[128 = 0]
[130 159 126 112 149 173 117 138 157 112 126 132 106 121 130 137 136 153
 126 154 168 115 139 143 114 132 112 144 129 149 122 120 134 126 141 224
 108  96 101 112 145 130 133 118 129 129 129 114 156 128 125  88  97 198
 123 136 129 124 108 126 134 142 116 145 115 109 143 134] : [75]
[109 130 134 117 127 181 153 119 142 126 109  73 140 113 150  98 111 125
 162 150 154 122 124 154 116 114 107 133 121 137 122  90 162 126 129 137
 125 143 124 128 131 124 136 119 105 133 104 138 131 131 117 102 136  85
 118 123 135 113 109 118 142 137 123 136 104 118 141 123] : [83]
[120 130 127 127 144 172 142 128 139 106 127 128 116 127 157 148 138 136
 129 150 171 107 135 141 105 128 112 132 125 147 118 117 121 127 129 181
 117 114 128 113 133 120 143 123 128 143 123 131 150 129 120 112 118 150
 124 131 125 117 110 113 141 137 121 144  97 121 137 145] : [83]
[120 141 122 105 128 173 132 125 165 119 118 127 111 136 127 105 129 140
 137 157 166 120 154 156 126 146 126 140 149 140 126 111 136 117 132 255
 126 150 101  88 159 127 139 119 110 125 112 112 141 126 124 120 105 103
 121 138 143  82  96 119 119 148 124 133 126 110 131 118] : [75]
[138 144 129 120 128 155 131 128 148 102 140 115 106 102 118 123 149 132
  95 155 169 111 145 137 105 131 128 140 144 142  97 125 124 121 144 244
 116 116 123 104 150 143 115 122 124 133 115 125 143 134 128 126 114 153
 154 133 123 121 106 128 141 127 130 128  96 122 148 125] : [75]
[125 140 140 111 131 172 157 123 132 125 117  77 134 104 157 127 135 132
 158 147 174 125 132 149 106 119 140 140 112 162 141 100 100 105 147 164
 120 118 132 113 118 122 134 107 117 141 108 132 136 118 129 122 127 131
 100 122 129 136 109 131 150 125 129 152 111 121 130 143] : [75]
[148 120 118 120 131 132 146 117 128 110 122 121 123 107 137 142 139 114
 123 151 182  98 118 139 105 135 118 123 124 164 129 140 107 117 131  52
 118 130 130 148 129 139 125 103 122 144 111 137 141 130 119 135 124 135
 160 137 113 119 117 132 142 118 133 147  96 115 129 149] : [75]
[120 144 123 121 133 179 141 139 161 118 117  97 126 122 137 141 148 140
 119 162 175 132 157 158 128 132 101 133 134 137 123  88 144 125 143 255
 114 142 110  97 151 129 130 131 113 133 104 119 146 131 118 114 112 147
 128 123 137 109  99 121 121 142 129 148 119 110 132 127] : [83]
[132 134 116 101 123 131 150 130 128 121 116 108 137  94 126 119 107 124
 154 154 150 115 114 139 109 127 115 133 127 170 118 132 140 134 132  46
 119 145 108 155  97 146 124  98 109 128 101 131 136 129 126 121 130 120
 142 143 125 120 107 137 139 134 136 134 118 110 138 131] : [83]
[129 130 119 110 124 146 176 126 114 113 129 134 137 107 148 145 116 136
 151 156 159 116 127 136 103 142 129 136 129 168  96 139 115 132 128  60
 124 142 124 139 124 140 130 111 117 131  97 130 149 130 129 123 121 120
 130 145 115 123 106 131 138 137 144 129 105 110 132 141] : [83]
[135 151 131 105 130 150 126 118 145 118 133 112 114 119 122 163 122 130
 143 152 153 112 128 144 101 127 132 144 138 157 109 129 118 111 137 158
 116 118 115 130 113 148 123 114 110 124 100 129 151 129 118 116 114 136
 137 132 136 118 112 129 138 139 128 130 107 118 160 127] : [75]
[128 139 125 109 129 164 158 126 113 114 123 121 127 110 149 125 124 129
 156 151 154 111 125 141  94 138 121 134 123 160 118 137 113 125 126  99
 116 129 119 131 118 130 132 112 119 131 101 125 146 120 120 124 122 126
 126 132 121 129 111 131 145 133 137 144 105 107 132 141] : [75]
[122 141 114 104 115 185 161 119 168 118 113 117 121 117 124 120 148 141
 125 147 176 135 168 162 128 152 120 133 154 138 119 107 140 122 141 255
 120 179 100  85 152 131 125 124  95 123  99 107 131 126 123 133 120 124
 132 130 143  86  91 130 112 148 139 134 133 105 120 113] : [75]

[ 61  99 112 130 146 107  97 131 129 130 132 135 126 105 145 121 124 137
 124 146 113 134 145 140 138 121 150 106 142 104 173] : [28]
[110 148 127 130 125  96  79 126 135 126 124 127 126 147 133  44 133 124
 103 138 121 125 126 101 145 132 127 137 147 170 138] : [26]
[ 97 106 120 129 133 128  94 132 134 132 132 132 119 117 138 106 125 131
 122 139 115 132 141 118 142 132 142 117 134 135 135] : [26]
[ 86 128 132 129 125 124  94 141 132 127 132 121 126 129 142  65 127 108
 134 138 122 132 121  88 135 152 146 142 138 179 154] : [26]
[155 206 142 125 105 100 156 110 129 121 128 111 154 162 120  97 135 112
 127 130 153 121  98 101 117 120 107 151 132 178 133] : [28]
[ 81 114 127 131 133 116  71 145 138 127 126 128 114 153 146  53 130 124
 123 137 112 131 121  94 148 149 144 144 139 119 146] : [26]
[ 67 136 116 129 136  78 112 133 125 125 128 129 122 126 144  78 131 141
  82 143 123 129 130 105 135 115 138 115 149 153 177] : [28]
[126 146 129 128 120 128 112 123 134 128 130 124 133 138 130  97 129 118
 125 138 129 129 124 112 134 125 135 126 134 145 132] : [26]
[110 197 125 130 123  50  50 111 136 123 122 124 153 165 125 128 139 123
  80 146 124 120 104  77 143 124 122 145 162 204 158] : [26]
[ 69 112 131 129 138 101 127 141 122 122 120 126 122 144 160 118 133 139
 115 131 122 128 114  98 139 132 126 143 129 179 153] : [28]
[ 94 142 117 129 136  91  82 121 133 129 129 131 138 122 134  58 128 133
  92 145 119 127 135 106 133 120 141 119 151 142 162] : [26]
[126 151 136 128 123 110 144 128 122 121 118 122 136 142 145 128 136 133
 121 125 135 123 107 118 132 123 106 141 125 157 124] : [28]
[ 96 213 131 126 119  54 133 120 128 118 130 114 167 164 125  40 138 121
  86 140 147 121 106  81 121 108 120 139 152 195 119] : [26]
[121 107 128 129 134 126 120 145 131 126 131 130 115 145 150 109 126 124
 127 138 119 135 133  99 135 130 147 130 130 160 166] : [28]
[124 132 128 129 130 105 126 126 122 124 120 129 134 127 145 123 134 137
 114 130 128 126 117 116 138 118 117 131 131 141 126] : [28]
[ 44 153 117 130 144  49 103 121 120 119 122 133 153 136 156  62 137 148
  64 143 127 125 130  95 137 106 129 123 129 177 121] : [26]
[ 98 162 127 129 132  72  87 116 133 125 128 128 147 134 130  32 133 130
  86 145 125 129 123  95 138 119 135 127 154 163 168] : [26]
[ 83 150 137 127 119 104  78 141 144 127 130 117 123 192 137   4 132 102
 137 137 122 130 106  72 140 158 142 162 128 228 158] : [26]
[113 205 135 131 120  29  45 115 134 118 113 123 156 151 130   1 146 126
  75 140 122 113  83  68 151 129  93 148 164 237 145] : [26]
[ 37 157 150 130 121  71 116 157 133 114 121 107 122 228 159  19 139 103
 134 125 130 126  76  45 135 160 128 185 137 255 183] : [26]
[  1 115 132 129 140  93 156 149 122 119 130 118 122 169 162 103 129 127
 118 130 129 135 115  73 128 137 153 141 131 220 214] : [28]
[100 129 132 130 126  97  86 137 132 122 119 125 127 165 144  57 134 125
 117 130 119 125 107  94 144 138 121 150 140 199 122] : [26]
[128 164 134 126 121 122 134 122 129 127 130 121 134 144 133 127 128 119
 134 131 138 129 119 112 124 123 124 131 125 134 134] : [28]
[ 86 112 124 130 141  99 125 135 116 121 116 130 134 122 155 133 134 151
 103 129 123 126 118 117 141 119 117 131 133 127 135] : [28]
[ 98 168 135 130 118  89  61 132 143 125 126 120 128 189 134   1 135 105
 122 137 121 125 102  74 146 152 134 161 148 216 144] : [26]
[117 162 121 125 119 157  99 114 148 136 149 121 133 131 103  44 118 101
 125 152 126 134 147  99 125 134 164 112 146 150 166] : [26]
[ 25 127 133 129 142  76 128 140 115 114 121 120 135 165 160 115 135 143
  98 125 133 129 105  83 130 122 129 144 132 207 201] : [28]
[ 79 133 128 129 136  63 142 124 115 122 116 124 148 151 148  96 138 146
  84 129 134 122 106 105 134 122 110 138 137 145 165] : [28]
[ 30 131 134 128 132 106 156 144 128 121 132 115 125 176 148  99 129 121
 120 130 132 134 130  78 125 139 145 143 132 208 194] : [28]
[ 88 132 131 125 119 150 134 133 146 133 150 117 115 146 122  90 115  96
 157 145 133 140 142  92 119 150 170 122 128 110 165] : [28]
[126 150 118 127 127 116  90 117 143 133 142 129 137 129 115  45 121 113
 110 153 123 133 144  99 131 126 157 112 149 144 168] : [26]
